The states form a tree. The symbols a l r j i z pick a child and h picks the parent.
Zun has r: Dut, i: Rek, z: Sev
Dut has a: Gal, l: Zok, j: Mef, z: Dad
Rek has a: Gif, i: Sof, z: Dok
Sev has a: Rad, l: Gem, r: Foz, j: Faz, i: Zas, z: Lun
Gal has a: Vif, l: Mog, r: Dol, j: Nop, i: Vud, z: Rof
Zok has a: Dar, r: Lom
Mef has a: Zin, l: Sot, r: Rep, j: Dep, i: Kab, z: Fen
Dad has a: Zoz, l: Dav, r: Did, j: Big, i: Ziz, z: Geb
Gif has a: Rin, l: Fad, r: Gim, i: Paz, z: Bod
Sof has a: Rel
Dok has l: Bas, r: Goz, j: Kol, i: Pem, z: Kep
Rad has a: Mar, l: Lut, r: Fod, i: Ful, z: Pim
Gem has a: Vez, l: Rez, r: Bak, j: Dod, i: Leb
Foz has r: Tor
Faz has a: Zan, l: Kem, r: Nir, j: Bel, i: Moz, z: Dul
Zas has r: Tak
Lun has l: Baf, i: Fef, z: Vas

Named rows; a name shown again gets a slightly different row:
Did: [49, -5, 35, -1, -38, 84, 14, 112, 29, -28, -76, -65, 36, -6, 35, -48, 114, -26, -51]
Rez: [-87, -32, -21, -31, 10, -92, 21, -13, 1, -89, 31, 70, -34, -101, 57, 9, -90, -39, -47]
Goz: [-21, 40, 15, 91, -6, 13, -73, -135, -83, 23, 73, -36, -54, 90, -3, -35, 11, -19, 17]
Dep: [44, -71, 17, -61, -39, 70, 55, 35, 101, 62, -55, -15, 27, 28, 5, -67, 95, 35, 14]
Tor: [-43, 71, 42, 19, -17, -118, -41, -42, -10, -14, -50, 48, -94, -61, 0, 37, -78, 61, -32]
Kep: [-39, 22, 4, 58, 27, 49, -57, -123, -62, 0, 83, -13, -60, 97, -25, 11, 20, -38, 42]
Gif: [40, 42, -13, 70, -7, 29, 16, -108, -48, 66, 39, 12, 52, 124, -70, 10, 25, 5, 65]
Gif: [30, 44, -11, 74, -4, 26, 11, -108, -51, 72, 35, 11, 46, 123, -68, -13, 21, 6, 65]
Big: [53, -48, 23, -47, -15, 84, 36, 119, 37, -37, -84, -38, 36, 1, 34, -28, 119, -16, -14]
Pem: [-10, 24, 21, 68, 34, -3, -78, -96, -105, 41, 64, -33, -59, 75, -32, 17, 8, -65, 62]
Dok: [10, 21, 9, 81, 17, 22, -61, -128, -97, 15, 59, -13, -57, 100, -9, -11, 0, -31, 69]
Fen: [36, -28, 41, -50, -27, 114, 63, 39, 109, 30, -48, -37, 32, 29, -12, -63, 93, 16, 5]
Rez: [-87, -27, -21, -34, 11, -91, 20, -7, 3, -84, 30, 71, -40, -98, 62, 15, -83, -36, -36]
Fen: [38, -23, 42, -46, -42, 114, 59, 43, 113, 34, -38, -28, 27, 22, -8, -62, 90, 16, 2]
Fad: [10, 65, 2, 44, -10, 37, 52, -95, -21, 83, 56, 12, 70, 122, -67, 4, 38, 17, 40]
Dad: [92, -14, 24, 0, -28, 99, 24, 106, 5, -28, -82, -49, 38, 4, 39, -31, 114, -16, -8]
Vud: [81, 26, 17, -21, -29, 69, 39, 84, 35, 48, -78, -32, 100, 13, -38, 3, 109, -31, -12]
Lun: [-40, 29, -23, 5, 50, -82, -67, -4, -74, -79, 45, 6, -60, -60, 68, 73, -102, 26, -21]
Pem: [-14, 25, 27, 70, 34, 5, -75, -97, -107, 40, 58, -34, -58, 77, -31, 9, 6, -73, 59]
Zoz: [33, -51, 32, -13, 3, 124, 3, 121, 24, -31, -54, -67, 48, 8, 6, -30, 75, -26, 34]
Big: [52, -46, 24, -44, -17, 84, 34, 125, 34, -34, -73, -31, 36, 9, 36, -17, 116, -15, -11]
Foz: [-4, 51, 20, 11, -1, -114, -25, -47, -34, -8, -56, 74, -103, -43, 10, 61, -75, 70, 25]
Rel: [-13, -62, -31, 86, 18, 38, -28, -81, -16, 70, 56, -3, -58, 85, -104, -72, 1, 7, 59]
Dep: [54, -78, 16, -72, -44, 70, 57, 40, 97, 71, -54, -17, 30, 30, 7, -73, 92, 34, 18]

From each start, follow one symbol. Which state do you reach?
Answers are names.
new walk
[-21, 39, 22, 72, 24, 34, -33, -126, -83, 26, 88, -17, -29, 110, 12, 7, 21, -18, 48]
h	Dok
new walk
[50, 1, 49, -22, -17, 92, 58, 108, 29, -31, -70, -46, 46, 10, 45, -14, 115, -3, -34]
h	Dad
new walk
[6, 19, 6, 86, 17, 18, -58, -129, -98, 8, 67, -12, -53, 90, -11, -9, 0, -25, 65]
z	Kep
new walk
[54, 0, 42, 6, -33, 87, 8, 106, 26, -34, -71, -75, 35, -6, 37, -47, 114, -30, -46]
h	Dad
new walk
[-35, 25, 3, 58, 31, 52, -66, -120, -66, 1, 84, -15, -57, 102, -23, 12, 21, -37, 50]
h	Dok
new walk
[-25, -9, -13, 54, 24, 6, -64, -130, -81, 30, 78, 16, -72, 107, -6, -4, -10, -17, 67]
h	Dok
new walk
[15, 52, -5, 47, -12, 34, 45, -98, -23, 81, 48, 4, 60, 123, -67, 16, 42, 15, 44]
h	Gif
new walk
[-37, 69, 35, 23, -20, -123, -36, -39, -11, -18, -55, 51, -101, -63, 12, 35, -75, 58, -31]
h	Foz
new walk
[-35, 76, 40, 21, -16, -122, -50, -43, -5, -12, -54, 47, -105, -57, 6, 33, -83, 55, -29]
h	Foz
new walk
[-62, -36, -37, -6, 3, -104, -14, -21, -13, -88, 22, 71, -57, -92, 50, 4, -97, -47, -9]
l	Rez
new walk
[-20, -13, -21, 41, 30, 9, -61, -131, -81, 35, 82, 12, -67, 100, -2, -6, 6, -14, 66]
h	Dok
new walk
[-8, 22, 26, 67, 34, 2, -66, -94, -109, 46, 65, -30, -58, 74, -34, 14, 0, -66, 51]
h	Dok
new walk
[-73, 43, -15, -8, 61, -54, -73, -3, -45, -81, 52, 2, -66, -59, 51, 87, -87, 10, -43]
h	Lun
new walk
[-20, 35, 12, 95, -6, 14, -68, -122, -85, 19, 74, -36, -42, 81, -11, -33, 9, -25, 20]
h	Dok
new walk
[7, 16, 1, 87, 15, 18, -52, -130, -101, 16, 62, -14, -45, 104, -6, -11, -10, -19, 62]
z	Kep
new walk
[26, 57, 2, 57, 15, 16, 3, -81, -53, 93, 42, -3, 32, 103, -103, 20, 22, -44, 53]
h	Gif
new walk
[-41, 34, 0, -4, 57, -71, -70, 15, -70, -57, 37, -8, -65, -70, 54, 70, -100, -17, -31]
h	Lun
new walk
[-71, 37, -6, -21, 56, -49, -74, -2, -41, -94, 60, 4, -66, -60, 43, 86, -89, 8, -34]
h	Lun
new walk
[42, 45, -19, 70, -5, 22, 16, -108, -42, 68, 40, 18, 54, 125, -76, 1, 28, 3, 67]
l	Fad
new walk
[-4, 15, 14, 61, 45, 7, -74, -92, -115, 42, 58, -31, -55, 77, -41, 22, 0, -77, 60]
h	Dok
new walk
[-24, 42, 27, 61, 23, 39, -38, -125, -82, 32, 76, -13, -19, 114, 9, 2, 21, -20, 47]
h	Dok
new walk
[-2, 14, -14, 59, 7, 49, -4, -86, -24, 59, 50, 9, 64, 119, -84, -2, 13, -20, 93]
h	Gif
new walk
[-3, 29, 24, 64, 29, 9, -68, -98, -103, 43, 60, -33, -55, 75, -33, 20, 2, -67, 52]
h	Dok
new walk
[-25, -14, -8, 46, 31, 7, -59, -129, -75, 36, 77, 8, -65, 107, -4, -8, -5, -17, 59]
h	Dok
new walk
[9, 11, 7, 84, 17, 16, -51, -132, -97, 24, 59, -9, -47, 95, -4, -12, -1, -19, 74]
i	Pem
new walk
[-23, 32, 12, 93, 6, 11, -65, -130, -82, 26, 63, -36, -46, 90, -12, -26, 7, -18, 12]
h	Dok
new walk
[55, -1, 46, -17, -22, 93, 54, 110, 31, -28, -74, -40, 56, 10, 52, -24, 115, -4, -27]
h	Dad
new walk
[47, 1, 53, -26, -21, 94, 62, 109, 25, -20, -66, -51, 50, 14, 48, -20, 122, -11, -31]
h	Dad
new walk
[89, -10, 37, 3, -32, 87, 24, 104, 2, -35, -84, -51, 35, 10, 40, -29, 107, -16, -2]
a	Zoz
new walk
[92, -14, 30, -8, -29, 87, 27, 114, 11, -35, -85, -53, 31, 1, 34, -30, 108, -13, -4]
r	Did
new walk
[116, -26, 14, 6, -65, 60, 55, 59, 34, 14, -105, -9, 27, 16, 14, -60, 103, 16, 15]
z	Dad
new walk
[-62, 46, 1, -14, 54, -69, -45, 11, -68, -71, 36, 1, -49, -59, 75, 77, -90, 24, -35]
h	Lun
new walk
[-33, 73, 38, 21, -23, -117, -35, -36, -13, -14, -52, 54, -101, -67, 3, 30, -79, 63, -34]
h	Foz
new walk
[47, -2, 54, -16, -19, 99, 56, 106, 32, -23, -66, -47, 58, 12, 44, -9, 111, -13, -27]
h	Dad
new walk
[-63, 41, 2, -8, 45, -82, -42, 6, -69, -67, 38, 0, -47, -64, 74, 81, -90, 25, -35]
h	Lun
new walk
[-4, 48, -15, 46, 5, 59, 25, -105, 6, 55, 51, 25, 54, 135, -96, 11, 43, -5, 45]
h	Gif
new walk
[-33, 28, 15, 60, 31, 46, -65, -123, -71, 3, 84, -8, -60, 100, -34, 8, 20, -40, 43]
h	Dok
new walk
[52, -49, 22, -49, -15, 84, 28, 128, 33, -24, -80, -35, 33, 7, 35, -18, 114, -16, -20]
h	Dad
new walk
[4, 8, -24, 48, 16, 52, -11, -86, -21, 65, 46, 10, 64, 125, -89, -4, 11, -19, 98]
h	Gif
new walk
[19, 57, 0, 47, -4, 31, 53, -99, -19, 76, 43, 6, 62, 132, -74, 12, 36, 12, 34]
h	Gif
new walk
[-10, 26, 23, 71, 36, 2, -72, -96, -120, 42, 62, -32, -53, 70, -32, 11, 5, -68, 57]
h	Dok
new walk
[118, -23, 12, 4, -64, 63, 47, 61, 38, 16, -106, -6, 27, 20, 19, -62, 107, 16, 15]
z	Dad
new walk
[35, -56, 28, -4, -4, 124, 10, 126, 31, -26, -61, -58, 48, 10, 13, -33, 88, -24, 28]
h	Dad
new walk
[36, -45, 31, -42, -12, 95, 32, 121, 32, -37, -82, -31, 34, 1, 36, -23, 119, -16, -18]
h	Dad
new walk
[40, -1, 33, -16, -5, 123, 16, 103, 45, -52, -56, -41, 22, 4, 12, -7, 121, -40, -31]
h	Dad
new walk
[-31, -10, -17, 54, 33, 17, -58, -133, -81, 32, 86, 19, -63, 106, -12, -7, -1, -12, 62]
h	Dok
new walk
[-16, 35, 12, 99, -9, 16, -71, -128, -83, 20, 67, -43, -43, 89, -8, -37, 20, -26, 21]
h	Dok
new walk
[49, 1, 45, -22, -13, 99, 62, 106, 30, -21, -66, -44, 50, 9, 46, -14, 109, -9, -28]
h	Dad
new walk
[-35, 26, 7, 62, 33, 50, -60, -129, -70, 6, 89, -4, -61, 104, -26, 16, 20, -39, 50]
h	Dok
new walk
[21, 51, 1, 55, 4, 21, -6, -89, -52, 99, 40, -5, 34, 103, -100, 19, 22, -46, 55]
h	Gif
new walk
[4, 51, -12, 55, 9, 56, 27, -98, -3, 53, 55, 22, 51, 120, -85, 11, 53, -11, 42]
h	Gif
new walk
[-14, 34, 12, 96, 5, 18, -70, -129, -82, 16, 71, -42, -43, 86, -9, -27, 11, -18, 12]
h	Dok
new walk
[-4, 12, -15, 50, 12, 52, -7, -81, -26, 68, 49, 3, 63, 120, -97, -12, 16, -5, 92]
h	Gif
new walk
[9, 60, -6, 75, -20, 25, 9, -111, -20, 75, 43, -9, 61, 122, -77, -24, 36, 1, 24]
h	Gif
new walk
[-48, 35, -8, -5, 56, -78, -70, 15, -69, -60, 29, -10, -65, -66, 51, 70, -100, -17, -31]
h	Lun
new walk
[-69, -40, -39, -8, 7, -97, -18, -26, -15, -89, 19, 74, -62, -95, 39, 1, -100, -41, -22]
l	Rez
new walk
[-28, -9, -10, 56, 32, 11, -64, -126, -81, 33, 78, 14, -65, 105, -9, -6, -3, -13, 59]
h	Dok
new walk
[19, 54, 1, 60, 12, 21, -1, -92, -43, 95, 43, -5, 42, 110, -94, 13, 28, -38, 54]
h	Gif
new walk
[7, 16, 9, 84, 27, 17, -49, -123, -102, 18, 68, -13, -53, 100, 1, -5, -5, -18, 71]
i	Pem
new walk
[10, 65, -3, 78, -15, 28, 6, -109, -21, 72, 45, -15, 58, 123, -79, -30, 41, 1, 20]
h	Gif
